Each row is shifted at random along 8 fixed directions that mean nothing.
Known rows, with every step that occurs:
W, T, A, L, C, R, Y: [  14  -82  104  -31   18  -37   25  -80  129    3 -131   61  -20   33
   47  -59    6   44   16  -81    1   31   -7  -73  -28    5  -53  -39
  131   80   61  -30  -65   86   36  121   -4  -72  101   20  -84  127
 -114   -6  -31   37   -9  -97  -28  -47 -156   79   23   82   43   81
   53 -101  -22   69  -83   -1    8]
A, T, W, C: [-221 -100 -331  -96    9 -224 -112  295  139 -154  228  -10 -365  -11
  255  103 -330 -135  -56  186  -25   -7   20  107  414   53   52  223
   -5  227   84  -31 -349  628 -181 -160  314    2  160 -101  214   50
   34  -94  315  102  125 -370  197 -299   -5 -257 -157 -121  479   92
 -131   89  228   40  219 -162  105]
Q, A, S, Y, L, C: [ -36 -119  -56  -92   53  -13 -224  284  -74   98  -88  158 -135 -251
   55  212 -143    4  -55 -137  -33   63 -176  112 -109 -277  -70  187
   15 -206   60  125  176 -149   50  -84 -120 -284  -84 -104 -135   12
   89   86   24  109  102   68 -172  -42   -9  -21  -85 -304 -127  -77
  251  -40  -34   67 -178   -7  -10]
R, Y, L, Q: [ -45 -410  -73 -116    8  -65  -83   40  -80  116 -173   69 -212   35
  167  149  -96  -85   27  -12 -143   81 -339   -4   43  -36  -28   33
   68   87  173  238   58   55   -7  -90  185   16  -52 -197 -199 -161
  227  -12   -9   71 -128   11  -33 -157 -192  119   87  -55  113   39
   -5  -31  -81 -104 -167    1   48]
W, A, L, Q: [-122 -189 -125  -57   67 -126  -25  -16 -117  306  -24  -60  -99   65
  234  182   62  -41  105  117   58  -27 -236  -63   98 -167  -52   19
    4  -17  124  -15  -65  -83   61 -142  143  244 -117   28  -42 -164
  177  -44  -53 -240  -98   -9  -47 -156 -116   -5   -4   77   68  -12
  -62   78   90  -98  121 -122   93]
T, A, L, C, Y, R: [-111 -117  136 -150   30  179  -34    3   32   23 -210  -62 -105  -62
   92 -171  -42  122  -36  -61 -156  -71  -89  -57  -97  -88   13  -54
   78   31  120   33  -73   19   42  -79  139   80   62 -252 -119  -20
  -67  -92    4  157 -113   36  -12  128 -149  152  -71 -185  146  -63
 -126   35  -17 -128  -25  123   13]
C, Y, R, T, W, A: [ -87  -69    8   77 -100    9  -97 -126   -2  373  179  116   25  245
   24   48 -225  -65   94 -108  -59   84 -225   62  158   91 -229 -177
 -256  -32  167  177 -281  252  -85 -316  118   30   -7  194    7  -77
  368  149 -221  -19   39  -87   37   71 -129 -241  -72   81  -62  -80
   99  -18  -11 -219  -13 -356 -100]
W, T, A, S, Y: [ -19  -36   51   25   47  133 -111  -20   56  177 -119   65  -96  166
  -65   82  171   67   82  -73  -40  -50  -39  124  -78 -190  -34 -184
   83  -84  -13 -298   78  106   16   37  -85   99   26   40  -60   16
   43   31  -99  -69 -154  161  -99   -2 -127  -92  -26 -317   23 -130
  -99  -23   17  141 -101  -96  -44]
W, C, S, Y, L: [-187 -103  -87  -17  115  -23  -33   -2   -7  -54  -39 -109   31   43
  -36  -48  -57   96  103   23  -44 -160  -28   61 -136 -164   30   28
   52  -64   95   -1   44  119   43 -131   79  182  -28  -84 -266  -58
  -70   97   61  -61   -7   99  -24  382   11  100 -116 -293   90 -129
 -194   11   10   37   31   43   84]
W, R, T, A, L: [ -79  224   57   98  120    2  274  -80 -118   76   98 -200  200  170
   69  -16   96  129  196   -3  138 -246   40   21 -104 -113   35  -22
  -45  -18  -23 -328  -39  -15  143  -49 -100  200  -40  153  -77  112
 -214  -88  -15 -250  -16  -49  -15   82   66  167  -10   91   73   53
  -14  -45   88  -63  294   41   99]
A, T, W, C, Y, L, Q, R: [  94  -63  -93  -79 -117   27  -10  -41  -40  -16 -103   50 -140  -27
   83 -266  378  -48 -146  128  -25  -26 -105 -151   25  -39  249  -26
  118   86  -79 -137   51 -280   -6  109  -30   28   60 -136  181  -70
  -63  -83  109   82 -130  -80  -43  -53   40 -130   56  -97   22  114
 -206  104   98  -80  -88    3  -36]
R, T, A, S, L: [-218   79  -62   83   71   56 -100  121  -64  -31  161   13  -84  -54
  -70  379 -212   44  -48   13   43  124  -25  264   36  -12 -114   79
  -68 -185    6   24   39  223 -114 -212   31  -71   -4    5   -6    6
  113   32   51   43  163  -13   51 -251  125  -32  -92 -173   74  -97
  251   89  -32   46   79  -37  -11]
R, C, A, L, Q, T: [-183   84 -186   45  -13  -78   91   86 -218  148  156  -22   13    1
   93    5  139  -40  -38  105  186  -26 -218  -82  158  -53    9   89
 -110  -79  -62  107   83 -325  -67 -142  -58  -61  -66   93  149 -111
   39 -125  132 -139  108 -154  -82 -328  163 -141  -36  236  -20  148
  269   91  171 -146  178  -35  -19]
C, A, S, L, Q, R: [-161   47 -180   73    9   -9   71  -46  -37  -22  -28   -8 -170   69
   51  -31  210  -53   30  101  126  145 -154  -91   30   66 -126   -5
  106   -6   49  -18  -88  -21 -121  -34   33  145   62  -65   22  -13
  -36 -287  135  -73  -39  -86   37 -352   14  -85 -112  -25  231   90
   84   48   61   11   90  -69  -54]
S, Y, L, C, T, W, A: [ -48   23  -50   43 -117   13 -136  -25   89   15   67   57   75  -62
   -9   35   60   11 -122   78  -42  118    6   44   71   44  -16 -146
 -118 -122   50 -104   31   43 -139  -60  -12  -99   -9  178  159  -13
  212  233 -138   35   85   65  -58  100   67 -243   -4  -13 -204  -40
 -110   84   47   13  -85 -232 -122]
L, A, T, W, C, R: [ -14 -170 -111  -49  -59 -221  -53  -15   52  274  174  -77   -4   43
  195 -120  -86 -149    2  132   88 -148    0 -141  198   13   89  213
  -85  256  -63  378 -211  -75  112  -55  190  223  -88   35   98  -96
   98   -5   24 -211   26 -152  147  -50  -75  -30   -1  350 -105  -73
 -236  122  115 -164  198    5  128]
R, Y, L, A: [-104 -101 -144  -61  143 -136  147  111  -71  -35  -72 -137   50    9
  170  125 -196   42  217 -102   -3 -171 -187  -31 -104 -118 -145  178
   12   78  148   60   14   15  119 -121 -103  -44  -86   -3 -367   79
 -120 -186  115 -163   52  -51  -65   32  -66  249  -57    2  109  111
   78 -150   39   -5  171   91  139]
Q, L, C, W: [ 243  394  194  152   -3   74  151 -120  -20 -164  -67  -67  479 -130
 -231    8   65  -46   -8 -123   90  210  292   -7 -224  183 -182   -7
 -107 -161  -82  125  365 -253   34  284  -74  -68 -160  216   42   -3
   18   13 -242   67  105  219  -76  526  188  367  130  316 -474  -16
  270 -112 -282  163 -130  181  -99]
Q, L, C, Y, R, T: [  27  230    1   72  -57  -83  298 -148  -96 -139  -79 -124  324  122
 -147 -174   55  109   99 -108   64 -173  -17 -124  -61  215  -28  104
 -106   78  -90  248  248 -197   99  -31  -27   18 -108   16 -217  142
 -155  -41   13  -63   98    1   15   76  132  317  100  288  -80   43
   98 -112  -44   10  138  181   21]
Y, R, T, W, A: [ 119 -418   39  -92  -43 -191 -238  136  126  416   42  216 -277  117
  161  -97 -301 -310  144 -149 -110  -77  -85   80  101 -145   83  112
   94  296  115  -26 -400  259  112  -26   45  -48   61    6 -102   25
  215  157  -35  -31  -92 -166   50  -92 -380 -276   40   -1    6  -35
 -128 -162   -3  -64 -222 -258  111]
S, A, L, Q, T, W, C: [ -61  207   -8   94   62   91   69  112  -30 -104   46  -76   76  -99
  -71  -45  165   67  -38   95   40  -45  158   34   -9 -116  106 -118
  -10  -86  -87 -481   20   91  -96   70 -148 -105   71  142  124   42
  -93  -54   70   69   -2   -9  -91  -23  169 -210  -77 -147   73   42
  -42  -24   57   39    3  -55  -32]
L, A, T, W, C, S: [  -2 -429 -269  -12 -127 -471 -243   52  -71  656  458  142 -177  160
  325   94 -281 -315   64  118   94  -43 -238 -109  348  -93  -64  290
 -294  129  103  768 -424 -222  122 -317  222  293 -214   91   88 -267
  357  241 -108 -454  111 -138  113 -105 -194 -325  -15  489 -245 -101
 -179  168  196 -266  180 -203  124]
L, Q, R, T, W: [   4  115  124   55  -39  412   52  -38  134 -428 -227  -69 -138  -20
  -82 -149  307  -25 -256  166 -126  183  150   74   12  187  274 -270
  170  115 -118 -303  162  357 -267  295   97  -47  241 -181  333   29
  -25 -209   85  449 -290  -76  118 -221   69   51  143 -190  210   90
 -170   52 -150 -102 -263  134 -112]
S, L, A, T, W: [ 138  -91 -207 -113  -35 -166   55  279  189  -58  -28   52 -330    7
  243 -260  131 -200  166   16  -30  -77  167  -69   73    1   91  141
  262  268   53 -399 -266   42   62  216 -138   19  136  -64   58  205
 -253 -205  212 -191 -125  -18   -1 -367 -242 -187   51  110  228  254
 -314  -94  180  272   60   46  124]
Y, L, Q, T, W, C: [ -23 -104  -69    8   10 -134  -94  238 -119   46  159   21  -10 -159
   42   57 -285 -111  -93   38   -6  -61  -13  118  142 -130  152  214
 -110  109  -85   22   -2  112  -25  -56   -7 -189  -34  -18    0  -82
  130   44  109  170  162 -164  -12  -25  132 -143  -43  -59   17   10
   67  -44  -26  -45  -55  -37   59]
S, A, L, C, T, W, R: [ -24 -219  -77   60 -161 -188 -281   13  162  331  177   83 -187  -79
  157 -171  223 -232 -150  176   62  -26    2  -76  242 -114  213   85
  -45   84  -71   72 -257 -260   -1  -10   -6   59  -43  113  285  -73
  197  171  -55 -203   21  -79   37 -160  -33 -391   59  219 -259   51
 -305  192  216 -147  -16 -232    2]
W, T, A, S, L, Q, R, C: [-101   11    7  109  -45  -66 -147   46   -8   27  162  151 -141 -118
  -79  155  205  -87 -226   65  173  176  -88   51   79 -123   95   73
  -29 -135 -133  -73   20 -154 -106  -25 -194 -247   29   87  197   78
  107   -6   60   38  163 -162  -23 -395  204 -293   -7  -37 -112   92
  255   95   91   13 -121 -195 -108]
A, T, W, R, Y, L, C, S: [ -21  159  -15   48  -12  127  -58 -192  184 -336   44  -32   81 -101
  -76 -143  295  108 -236  151   87   25  123 -100  -30   -2  102 -149
  -49 -236  -54   22   88  -75 -141  109 -120   10   60   40  321  -36
 -124   42    9   43   18   -3    6  218  207   12   -1    2 -151  150
  -75  202   84  -68    7   52 -137]
A, T, W, C, S: [-105  -90  -23    9  154  -12   21  -39  118  164   87 -116  -46  199
  113 -237  -37   -5  202   80   62 -215  123  -86  -14 -186   59  -54
   36   30   82  -27 -365  250   68   -9  124  393   76   12   -8 -119
 -122  -89   44 -226 -176  -64   60  228 -179  -64 -134   -7  199  -39
 -283    9   89  -75  141   31  143]
C, A, S, L, Q, T, W: [-170  127   72  200  120  120  171   97 -336  489  249 -193  283   21
  -30   18 -162   77  181  -66  151 -176  -84   18   30 -222  -86   60
 -330  -99 -155  280    2 -358  118 -278 -186  115 -183  137 -162 -249
   85 -211  -54 -218   72   72 -129  -22  132  -23 -123  205 -117  -31
  255  -67  -29 -232  203  145   80]
Y, R, T, A, S, L: [  63  178  101   92   14   87   44  -54  -10  -62   26   53   57   49
 -176   65   69   60   69 -123   32    5   91  128 -195   31  -59  -39
   20 -149  -43 -222   86   11   23   20 -164   -6  -19   39  -77  127
  -52   38  -58  -46   16  162   -4  -70   54   57   24  -81  -72  -43
  126  -38  -77  155   -8   16  -60]
Y, L, C, W, T, A, S: [ -65  -19 -134 -183   42   68 -159  188  195 -352  -20  -20 -334 -202
  163   55    0   51 -257  230 -101   30  112   56  113  -50  202    1
  157    0  -15 -191  -69  290 -173   52  142  -71  174 -201  413  -33
 -133  -57  282  196  -59 -114   97 -137   25 -163  -70 -361  275   91
 -158  246  203   23   62    3   -3]
Q, L, A, S, Y, R: [ 146   63   25   33 -119   78 -162  -95   27  182  -34  243 -106   72
  -95  -39  295  -65    6 -215   16   45 -219    2 -106  -60 -162  -96
  -24 -169   15  -24   48 -293   18  -25 -238  -56  -64   25   20   53
  154  -26 -146  -40  -57  158  -85   33  -34  -89    2 -126 -259   -3
  179   -9   22   47 -149 -198 -217]
Y, L, A, T, W, C, S: [-145   23  -28    7  117  100  -20  -41    7   44  154 -162   86   -3
   58  -19 -125  130   18  126   37 -141   51  -53  -21 -124   26  -63
 -130 -147   44  117 -191   88  -13 -137   97  209  -18   18   73 -190
  -23  -19   -3  -94  -45  -21   40  327   34  -15 -151  -68   44  -93
 -125  132   61 -194  196   48   58]
T, W, C, R, Y, L: [   6  182  125   64  100  102  283 -172  -11 -245  -47 -149  297  132
  -82 -114  -84  189  178 -120  -58  -86   66    5 -221  112 -107 -129
  -35   -9   85  -75   36  261   45  -16    8   77   36   32 -240   84
 -180  -56  -35   92   -5   31   15  455   62  337  -49  -75  105   48
   42 -165 -136    6   68  111    5]
Y, R, T, W, A, S: [  73   92  149  -42  121  227   -5  -75   67  -25  -64  -81  -10   83
  -30   15  -14  109   53  -21  -52 -181  102   68  -87 -118  105 -133
   36  -23  -74 -173  -50  246   56   15   20  135   55  -36  107  -35
  -59  -54   13   44 -207  -18   76  130  -44   68  -28 -280  104  -83
  -59   27   -2  -98   48   27   44]
Y, L, A, T, W: [ 449   13  112 -183  -78   59 -179  251  116 -380 -140  115  -34 -336
  -58  101 -203 -187 -240  -68 -180   93  334  192  -27  102  219  211
  191  192 -182 -223  307  -21   27  454 -140 -399   33 -157  171   62
  -36  102   56  385   61   50   10   85   38  201  226  -71 -198   12
   16  -67 -214  257 -256  246    2]
Y, R, C, A, S, L, Q: [ 121   53  -67   80 -106 -120  130 -202   24  -10  -25  144    6  143
  -81  -54  392  -40  119  -19   93  214  -71 -191  -96  225 -243 -161
    4 -165  119  -19   23 -197  -54   59  -97  126  -68  122   -2   82
   43    2 -155 -265  -56  250  -38 -297  -56  -61   83  292 -107  125
   68    0   12  174  -14 -119 -158]
C, T, W, A, L, Q: [ -79    9  -92  -45   53 -122  -25  103   -3  -88   12  -67   34 -179
   33  140 -163  -32  -76  104   62   51   63   24  191  -16  -20  109
    9   25  -15  -85   33   39  -59   14  -15  -88    6   33   26  -71
   28  -85  104   26  180  -57  -16 -135   92   -1  -49  112  104   73
  132   20   13  105   84  -14   38]
L, Q, R, Y: [ 266  -87   10   32  -62 -162   58 -142   36 -160 -225  112   38   82
  -90  -47  352 -228  -66  -68   51   33  -47  -38  -68  -20  115   95
  190  240 -135  -67  374 -213   76  363 -250 -107    0   23  -89  129
  -86  -31   39   27   -9  -79  -51 -147   35  209  247  163 -210  185
    3 -150  -99  132 -283   77  -30]
Y, R, C, S: [ -52  200  359  132  191  283   75 -290  128 -176  -86 -156  325  104
 -296 -169   71  101   60 -117   96  -75  210    5 -344  -82  -24 -184
   -7 -206  -39   -3   88  122   28  142  -81  175   11   50 -113  -34
  -91  -88 -127   35  -84  121   35  526   80  374  -39  -29 -136 -107
  123  -59 -217  -51  -77  187  -61]
Q, L, C, R, T, A, S, Y: [-149   78 -143   70    0  -54  -11   56  -13  140   95   56  -43   10
  -18  -26  355   58  -33   13  193  -52 -112  -33    7 -214  -17    8
  -44 -152  -67   68  104 -285   28 -119 -281  -17    2  127   48  122
 -111  -50   82 -227   79   33 -108 -252   94 -168  -72   14 -143   60
   54   84  217    9   35  -42  -58]

Rows:
[-345  -32 -108    9   58  107 -111   47   34 -129   13 -159  -87 -130
   -1  154  -28  154 -161  230  -41   95   44   62  130  -63  -21  -69
  -46 -110   56  193   35  146 -147 -195  218  156   42 -102   48  -75
   -4   72   36   54   33   57   46   42   90  -54 -140 -199  139 -162
 -252  213   63  -58   67   51   21] -> T, W, A, L, C, S, Y
[ 330  163  200  -52  -49  223   23 -154  -10    6 -217  183  174   83
 -181   17   33  132  162 -286  -57  125   65  -62 -331  209 -252 -223
   75 -286   84 -150  141 -196   70  256 -100 -129  -63   74 -112   53
    3   99 -318    4 -140  317 -155  332 -174  180   97   -7 -214 -133
  251 -163 -222  252 -145   66 -128] -> R, C, S, Y, L, A, T
[ 197  108  279  -64   40   80  219  -49  -40  -47 -177 -151  195    4
  -83 -165   -2  179  182  -78 -139 -205  311  -24 -214   25  146  -55
  150  120  -52 -318   23 -107  252  150   53  132   -2  -57 -218  132
 -295  136  -98  -29 -138  179  -15  367  -85  204   91  -60   43 -147
 -281 -144  -88  155   36  190  170] -> S, Y, R, C, T, W, A, L
[-251  -59    7  -18   71  176  -96   -7   40  244  117   14  -66   46
   48  -73  -18  140   67  -80  -34 -118 -204   -3  -22 -198  -35 -151
  -71 -205  121   -7 -260   55  -25 -322  -28  -51   82   71  -24  -90
   58  -11   38  -10  -42  -66  -81  223  -47 -196 -194 -280   45   21
   95   40  158 -244   32 -173  -23] -> S, A, T, W, C, R, Y, L
[-141  223   98   49  122  185  159 -160   98 -211  -31 -157  127   11
  -28 -240  242  208   -9   66  129  -92  132 -149 -197  -74   23 -181
   11 -224   38 -110  -36  -19  -29   57  -91  190   72    3   83   49
 -283 -151   21 -100  -96   72   -5  149   53  138  -80   59   46   72
  -46   75   65  -81  120  160  -49] -> Y, R, T, A, L, C, S
[ -81   49   -7   57  -32   88  -22    4  -48  -90   10  -23   70  -58
 -121  107  -67   44 -109   38  -43   67  -25  113   68   34   47  -89
  -64   12  -55 -119   98  151 -121  -78  -44 -177   47   58    3   27
   97   69    6  197   68  -60   -5   -7  139 -128  -19 -177   28  -46
   12  -18  -51  -53 -103 -122  -55] -> S, Y, L, Q, R, T, W, A
[ -75   17 -253   27  -79 -278   31   23  -40 -316  108  -70   41 -165
  -95  219   47  -77 -248  248  142  120   52   10  227  210   49  259
  -48  105 -187  313  333 -133 -107   -2  -18  -47  -88  -30   89   13
    1   12  200  -61  291    8  129 -553  293   80   98  338  -59   59
   18  200   36  111  139  139   -5] -> C, R, T, A, S, L, Q
[-220   87   12   63   98 -155  144  171 -136  106  234  -66   78   47
  -87  -47 -227   49  146 -210  160 -265  -80   47   30 -190  -64  276
 -191   51 -114  218  -57  -98  142 -291 -240 -124  -48   21 -299  183
 -169 -190  214 -149  278 -107  -11 -128  156  -13 -176   49   93   53
  291 -147  153    1  206   63   75] -> Q, T, A, S, Y, R, C
[-323 -317  -92  -30   80  -29 -282  149   80  421  163  118 -364 -131
  220   23   50 -148  -75   96  124  120 -262  -55  233 -354  -22  -31
   -3 -155  182   32 -421   -6 -117 -226  -49  -51  106   78  178 -158
  209 -126   49 -101    4 -205  -75 -318 -130 -410 -183  -21   90  180
  187  139  211 -255  -51 -304  -17] -> T, W, R, C, A, L, Q
[-230 -241  132  -91  111   77 -203    3  146  360  -84  -45  -84  -14
  -45 -253   75   60   32  -44   52 -369  -32  -79  -35 -396  273   43
  101  -43  -93   59 -144 -165  149 -107  -37   48   30  -17 -100  -95
  -14   -4  107 -166 -103  -56  -53   82 -122 -154  -94 -172  -50 -110
  -85   63  184 -127  -34  -23  144] -> W, A, S, Y, R, C, T
[ -86  175 -161   13   44 -134  266  -52 -126 -486  -81 -356  112 -100
  -28   22  160   80 -134  351   68  -89  177 -115   46  146  206  194
  116  252 -207   34  249 -132    0  103  187  233  -31 -199   -5   16
 -342 -142  294   -3   50  -76  170  -95  304  254   17   37  244  -59
 -339  135   55   13  286  298  138] -> W, C, S, A, L, Q, R
[  -4  149   76   99  -63  256  218  -87 -241 -117  -81  -37  173  148
  -93    9   12  165    2   -5 -108  171  -97   41 -158  260 -159 -327
  -90  -66   46  -82  197   51 -161   22   57   18    3  -67  -74  -82
   42  -39 -149  190 -104  216  -57  -12   30   81   20  -20  104 -109
   -1  -55 -207  -50  -55  109 -176] -> C, S, Y, L, Q, T, A
[ 152  200   63  -19   29   97  175  -95 -204 -181  -59  -70  200   35
 -115  213 -315  205   43  -41  -96   71   47   47  -28  242 -167  -59
 -100  -18  -37  193  126  128   22  -67  132    6  -28  -81  -87  -63
  -65    5  -41  176   50   27   69  150   87  217  -38 -115  163 -139
  188  -45 -186    6  121  132    9] -> C, Y, L, Q, R, T, W, A, S
[-148  136  -17   -2  -38  -63  162   21  -81  -24  152 -135   77   11
   53  -58  131  116  -28   76   43 -154   14  -15   46   -9  103   60
  -83    7  -51  -49   39 -248   63 -163  -16   86  -31    5   23   95
 -171   22   85 -163  122   23   15  -34  153   19   -6  134   -2   31
 -110  110  210  -36  257   61   38] -> S, Y, R, C, T, A, L
[ -84  -92  -64    2  -67   87 -189  -27   17    7   26   55  -57 -146
  -63  133  191   10 -236   78  -19   63 -190    6  144  -80   78 -105
  -95 -149  -68   -1  146 -188 -150  -97 -154 -226  -20   51  164 -138
  209   47   10   97   41   21  -93 -121  160 -175   37 -109 -146  114
   62  148   93 -158 -111 -136 -135] -> S, A, T, W, R, Y, L, Q
[  29 -134  -31  -41   13  -23   51   -9   44  124  -28  -11 -106  146
  110 -198  146   34  201  -73  -98 -254  -93  -56  -81 -133  115  -49
   99   83   60 -226 -185  -66  134  -68  -90   60   35   -6 -135   55
 -149   32   59 -162 -167   -5  -61  144 -142  -85   19 -179   90  123
 -259  -75  168  -66   45  -63   96] -> S, A, T, W, R, Y, L
[ -93 -255  -78  -38   42 -199  -32   45  -44  501   86   80 -146   83
  212  -76  -94 -125  198  -35  116  -21 -198 -129  161 -155 -115   54
   -4   45  147  109 -369  -76  106 -161   -6  115  -11   92 -109  -91
  122 -116  -20 -278  -24  -80  -51 -251 -258 -202  -80  266   93   90
  114  -62   96  -90   47 -178   94] -> C, R, T, W, A, L, Q
[-163    9  -39  -49   -7  207  156   92    0 -254  -54 -251 -154   16
   47  -36 -104  148  -59  138 -187 -123   40   12  176  196  147  -16
  -48  248  -83  247  -14  271  -83 -155  274  140   76 -313   42   28
 -122 -213  195  157 -174  -25  221 -255   15  105   11 -114  395  -34
 -311   97   54 -194  181  250  100] -> L, A, S, Y, R, T, W
[ 203  -23  -41 -171 -117   33  -52  -99   91  114 -108  206 -115  132
  106  -29  -45   16  122 -116 -126  123  -57 -120    2  240 -184 -179
   81  -93  203  -52 -184   63  -27   54  234  -39   43   57  150  -22
   86  152 -148  -11 -167   26  -43  172 -292 -137   50   -3   18    9
   32  -21   46   93  -40 -188  -47] -> R, Y, L, C, W, A, T
[  36  338  270  159   69  303   68  -53   74 -170  -22    6  126  -56
 -174   37   63  119   11 -129   75  156  166   56 -170   76 -111 -234
  -10 -224  -10 -377 -107  217 -103  168 -147 -241  119  162  112  181
  -46 -156 -156  225  -38  -78  -27  143   99   34  -40 -148   38   60
  314 -126 -153   52  -76  -70 -129] -> Q, L, A, T, W, R, C
[-293   45 -103  -22  162  -12   34    7   74  -22   26 -203   87 -119
   58  -90  -15   81   12   64  102 -167   -9  -85  -12 -257   31   46
   -9  -50   35  -24 -114   33    0 -166  -48  -22   52  133   -9   -8
 -160 -130  200  -86   82 -201  -46  281  102  -83 -201 -143   55  106
  -14   44  205 -140  132  -75   97] -> Q, R, Y, L, C, W, A
